Here is a tiny trained network, its code and every weight. The questions are about switching its units off for an input and a target symbol, where a switched-off unit gives its printed mean instead of its output.

import numpy as np


def w(rows, s, z=0):
    codes = np.array(rows[::2]) - 128.0
    scale = np.full(codes.shape[1], s)
    scale[-1] = z or s
    return codes * scale


def norm(h):
    return h / np.sqrt((h * h).mean(-1, keepdims=True) + 1e-5)


def f(y):
    return y / 2 * (1 + np.tanh(0.7978845608 * (y + 0.044715 * y**3)))


def softmax(a):
    e = np.exp(a - a.max(-1, keepdims=True))
    return e / e.sum(-1, keepdims=True)


def log_softmax(a):
    a = a - a.max(-1, keepdims=True)
    return a - np.log(np.exp(a).sum(-1, keepdims=True))


def net(x, mask):
    ids = ['αγθξστφψ'.index(c) for c in x.split()]
    T = len(ids)
    res = E[ids] + P[:T]
    u = 0
    for l in range(2):
        q, k, v = (norm(res) @ M[l].T for M in (Q, K, V))
        z = softmax(np.where(np.tri(T) > 0, q @ k.T / 4**0.5, -1e9)) @ v
        res = res + np.where(mask[u], z, O[l][:, -1]) @ O[l][:, :-1]
        u += 1
        y = f(norm(res) @ A[l][:, :-1].T + A[l][:, -1])
        res = res + np.where(mask[u : u + 12], y, B[l][:, -1]) @ B[l][:, :-1]
        u += 12
    return log_softmax(norm(res)[-1] @ U[:, :-1].T + U[:, -1])


Q, K, V, O, A, B = {}, {}, {}, {}, {}, {}
E = w([
[114,134,146,247,169,133,98,188,163],'α',
[109,87,160,172,153,233,136,205,96],'γ',
[52,91,184,169,44,151,194,140,123],'θ',
[95,146,151,172,149,84,216,82,125],'ξ',
[155,102,97,156,204,166,126,148,106],'σ',
[103,83,46,108,164,157,142,152,40],'τ',
[133,109,88,119,142,151,214,161,203],'φ',
[159,98,106,164,129,119,154,171,84],'ψ',
],0.014)
P = w([
[125,37,132,119,142,58,46,119,143],'0',
[76,70,207,75,173,130,228,67,66],'1',
[170,120,104,182,71,183,41,23,130],'2',
[124,129,118,128,133,56,89,211,180],'3',
[81,184,200,55,102,149,254,131,86],'4',
[150,222,67,216,58,174,79,57,100],'5',
[38,104,168,184,134,99,127,247,206],'6',
],0.0086)
Q[0] = w([
[82,75,80,250,125,110,104,139,136],'0.h1',
[95,86,76,243,110,161,170,104,121],'0.h1',
[204,136,127,68,46,147,1,36,175],'0.h1',
[128,55,210,47,184,3,77,202,149],'0.h1',
],0.0086)
K[0] = w([
[188,205,5,129,102,121,161,109,136],'0.h1',
[167,214,115,134,137,132,141,164,54],'0.h1',
[195,41,139,71,168,62,119,100,121],'0.h1',
[87,107,138,148,163,156,103,46,129],'0.h1',
],0.011)
V[0] = w([
[174,152,209,149,94,91,25,76,137],'0.h1',
[2,168,147,54,146,159,98,131,51],'0.h1',
[102,124,212,141,45,134,137,161,103],'0.h1',
[113,144,139,118,158,210,95,126,181],'0.h1',
],0.0065)
O[0] = w([
[113,119,124,150,114,141,163,144,94,3],'0.h1',
[174,146,185,116,96,92,112,135,103,147],'0.h1',
[98,4,93,149,127,131,108,73,93,169],'0.h1',
[86,107,147,34,174,103,108,92,112,137],'0.h1',
],0.014,0.0045)
A[0] = w([
[162,115,173,184,170,110,142,93,185,198],'0.n1',
[120,160,215,139,128,80,214,188,117,173],'0.n2',
[131,164,146,74,110,104,198,120,90,2],'0.n3',
[1,98,138,59,213,29,89,151,169,95],'0.n4',
[152,96,135,80,104,185,192,150,163,119],'0.n5',
[144,156,145,94,216,64,99,108,103,84],'0.n6',
[98,99,194,165,134,189,199,128,125,96],'0.n7',
[215,126,152,178,72,158,104,69,98,149],'0.n8',
[181,141,157,99,207,49,203,168,141,83],'0.n9',
[151,124,208,62,79,190,168,61,77,117],'0.n10',
[39,199,151,176,139,186,83,71,194,175],'0.n11',
[135,113,61,97,88,131,78,211,60,172],'0.n12',
],0.0077,0.0037)
B[0] = w([
[132,77,146,151,55,195,59,117,106,197],'0.n1',
[140,134,101,133,102,178,59,148,152,196],'0.n2',
[45,143,141,217,154,101,135,146,86,120],'0.n3',
[124,97,224,130,171,127,92,143,180,253],'0.n4',
[78,182,115,130,170,151,105,51,126,148],'0.n5',
[152,69,155,154,101,146,139,81,74,153],'0.n6',
[156,156,157,83,136,88,141,121,144,221],'0.n7',
[74,182,137,179,174,128,156,80,169,204],'0.n8',
[119,141,137,128,86,206,83,147,114,168],'0.n9',
[179,116,123,128,198,99,241,216,124,211],'0.n10',
[254,76,144,83,187,54,120,157,90,212],'0.n11',
[158,112,219,133,96,190,92,118,196,212],'0.n12',
],0.0074,0.0048)
Q[1] = w([
[83,105,97,178,64,134,113,158,143],'1.h1',
[156,108,58,131,135,117,96,125,254],'1.h1',
[146,83,178,213,154,208,173,236,179],'1.h1',
[216,129,127,157,114,135,105,63,50],'1.h1',
],0.0085)
K[1] = w([
[211,165,157,145,113,147,171,2,114],'1.h1',
[171,176,9,108,136,154,167,63,184],'1.h1',
[86,212,84,174,126,76,131,109,76],'1.h1',
[16,114,177,95,113,105,188,140,159],'1.h1',
],0.0089)
V[1] = w([
[131,41,139,195,208,67,42,209,105],'1.h1',
[115,78,138,154,87,200,122,237,2],'1.h1',
[63,74,157,101,72,187,147,226,135],'1.h1',
[203,127,234,208,140,94,179,182,50],'1.h1',
],0.0048)
O[1] = w([
[72,254,111,126,128,86,132,134,141,253],'1.h1',
[115,137,117,100,156,169,86,229,212,187],'1.h1',
[72,81,227,126,80,16,183,185,149,150],'1.h1',
[61,125,84,166,150,13,55,65,136,242],'1.h1',
],0.0068,0.0045)
A[1] = w([
[140,84,94,157,105,168,68,151,119,123],'1.n1',
[169,193,126,70,146,141,71,99,174,148],'1.n2',
[147,136,101,159,108,80,122,126,134,132],'1.n3',
[247,103,140,55,40,160,102,139,69,163],'1.n4',
[123,153,134,93,224,61,166,113,161,123],'1.n5',
[84,199,148,115,146,155,112,129,156,80],'1.n6',
[107,214,71,125,159,127,208,131,73,151],'1.n7',
[112,82,176,79,149,77,163,129,86,103],'1.n8',
[166,149,80,184,76,187,115,89,102,4],'1.n9',
[129,63,136,125,154,162,184,134,128,124],'1.n10',
[97,89,124,161,165,156,87,171,119,119],'1.n11',
[131,125,96,89,94,108,206,77,98,132],'1.n12',
],0.012,0.0037)
B[1] = w([
[140,130,161,112,148,156,172,97,144,208],'1.n1',
[134,156,169,96,119,114,183,112,117,217],'1.n2',
[144,130,136,83,123,130,153,131,90,152],'1.n3',
[189,76,79,142,8,161,91,216,71,162],'1.n4',
[144,98,122,128,156,150,134,162,93,251],'1.n5',
[136,166,126,132,95,91,91,102,97,175],'1.n6',
[111,68,174,127,124,128,80,119,159,139],'1.n7',
[162,156,113,115,143,162,120,118,174,251],'1.n8',
[83,148,113,124,201,186,82,135,137,177],'1.n9',
[140,166,136,132,144,87,141,142,135,193],'1.n10',
[113,135,86,122,62,101,147,116,117,253],'1.n11',
[130,144,64,125,30,126,122,124,185,137],'1.n12',
],0.013,0.0071)
U = w([
[102,83,170,102,136,137,25,117,174,69],'α',
[83,182,35,147,138,94,90,185,112,127],'γ',
[134,174,64,150,93,123,204,145,241,105],'θ',
[109,71,131,168,109,118,181,56,86,252],'ξ',
[152,116,171,101,212,145,212,163,98,84],'σ',
[156,254,155,114,105,116,103,80,173,90],'τ',
[198,106,130,119,65,198,99,138,120,193],'φ',
[128,176,98,185,166,230,92,80,167,129],'ψ',
],0.0078,0.0024)

Each question gives the input, a string of symbols that net reads in full, and the target symbol t.
The units are the heads (4 rows each of Q, K, V and O) and the neurons (one row each of A and B). Each row of codes is followed by its name. A weight is (code - 128) times the scale printed after its matrix; where a second scale follows, it is the last column's (O, A, B and U).
mask holds one flag per unit, layer by layer, with each layer's heads first. A switched-off unit (its flag False) gives its mean, the last column of its rows in O or B, instead of its output. The means were averaged over made-up inputs and are rounded, as every weight is.
A unit's drop is (log p(t) with every unit on - log p(t) with that unit switched off) / (log p(t) with every unit on - log p(t) with every unit switched off).
The circuit of an input: a set's keep is (log p(t) with only the set's units on - log p(t) with every unit switched off) / (log p(t) with every unit on - log p(t) with every unit switched off). Starting from the 12 units with the biggest drops (on a tie, the unit counted first), units are removed one at a time, each time the one whose removal leaves the highest keep (on an exact tie, the one counted first), for as long as the keep stays at least 0.8.
units of the circuit, in order: the units of the circuit, biggest drop first
most important unit: the unit with the biggest drop
k most important neurons: the k neurons with the biggest drops, biggest first
top k neurons in layer l: the k neurons of layer l with the biggest drops, biggest first
input τ τ σ γ φ θ, target φ: units of the circuit, in order -> [0.n11, 1.n4]
input γ γ ξ α, target ψ: most important neuron -> [0.n8]
input γ θ τ ξ θ γ σ, target α: units of the circuit, in order -> [0.h1, 0.n10]
input τ θ σ α, target τ: units of the circuit, in order -> [0.h1, 1.h1, 1.n2, 1.n6]
input γ ξ θ σ ξ, target θ: units of the circuit, in order -> [0.h1, 1.n12, 1.n8]
input θ τ α, target τ: units of the circuit, in order -> [0.h1, 1.n2]
input σ φ ψ σ τ τ τ, target φ: units of the circuit, in order -> [0.h1, 1.h1, 1.n4, 0.n8]
input τ ξ φ, target φ: units of the circuit, in order -> [1.h1, 1.n4]
input γ τ θ σ γ γ, target σ: 2 most important neurons -> [0.n11, 1.n5]
input ξ α γ, target ξ: units of the circuit, in order -> [1.n8, 0.h1, 1.n11]
input γ τ γ φ γ ξ θ, target ψ: units of the circuit, in order -> [1.h1, 0.h1, 0.n11, 1.n9]
input γ γ α ψ, target γ: units of the circuit, in order -> [0.h1, 1.h1, 0.n11]
input ψ θ ξ τ, target ψ: units of the circuit, in order -> [1.h1, 0.n11, 0.n12]
input θ γ θ ψ, target ξ: units of the circuit, in order -> [0.h1]
input σ ξ α ξ ψ τ γ, target φ: 2 most important neurons -> [0.n8, 1.n4]
input φ τ ξ, target φ: 3 most important neurons -> [1.n4, 0.n11, 0.n1]
input φ γ σ, target φ: 3 most important neurons -> [1.n4, 0.n11, 0.n10]
input θ γ γ γ τ ξ ξ, target ψ: units of the circuit, in order -> [1.h1, 0.n2]
input φ θ γ γ, target α: top 2 neurons in layer 0 -> [0.n4, 0.n11]
input σ α ξ θ γ γ, target θ: top 3 neurons in layer 0 -> [0.n4, 0.n10, 0.n8]
input σ α τ φ γ τ, target φ: top 3 neurons in layer 0 -> [0.n11, 0.n12, 0.n5]
input ξ τ γ, target τ: most important unit -> 0.n8
input τ τ ξ θ τ α σ, target γ: 2 most important neurons -> [1.n11, 0.n1]
input τ ψ γ τ ξ σ, target τ: 2 most important neurons -> [0.n8, 0.n10]
input φ φ ψ θ σ γ, target σ: top 3 neurons in layer 0 -> [0.n11, 0.n8, 0.n1]
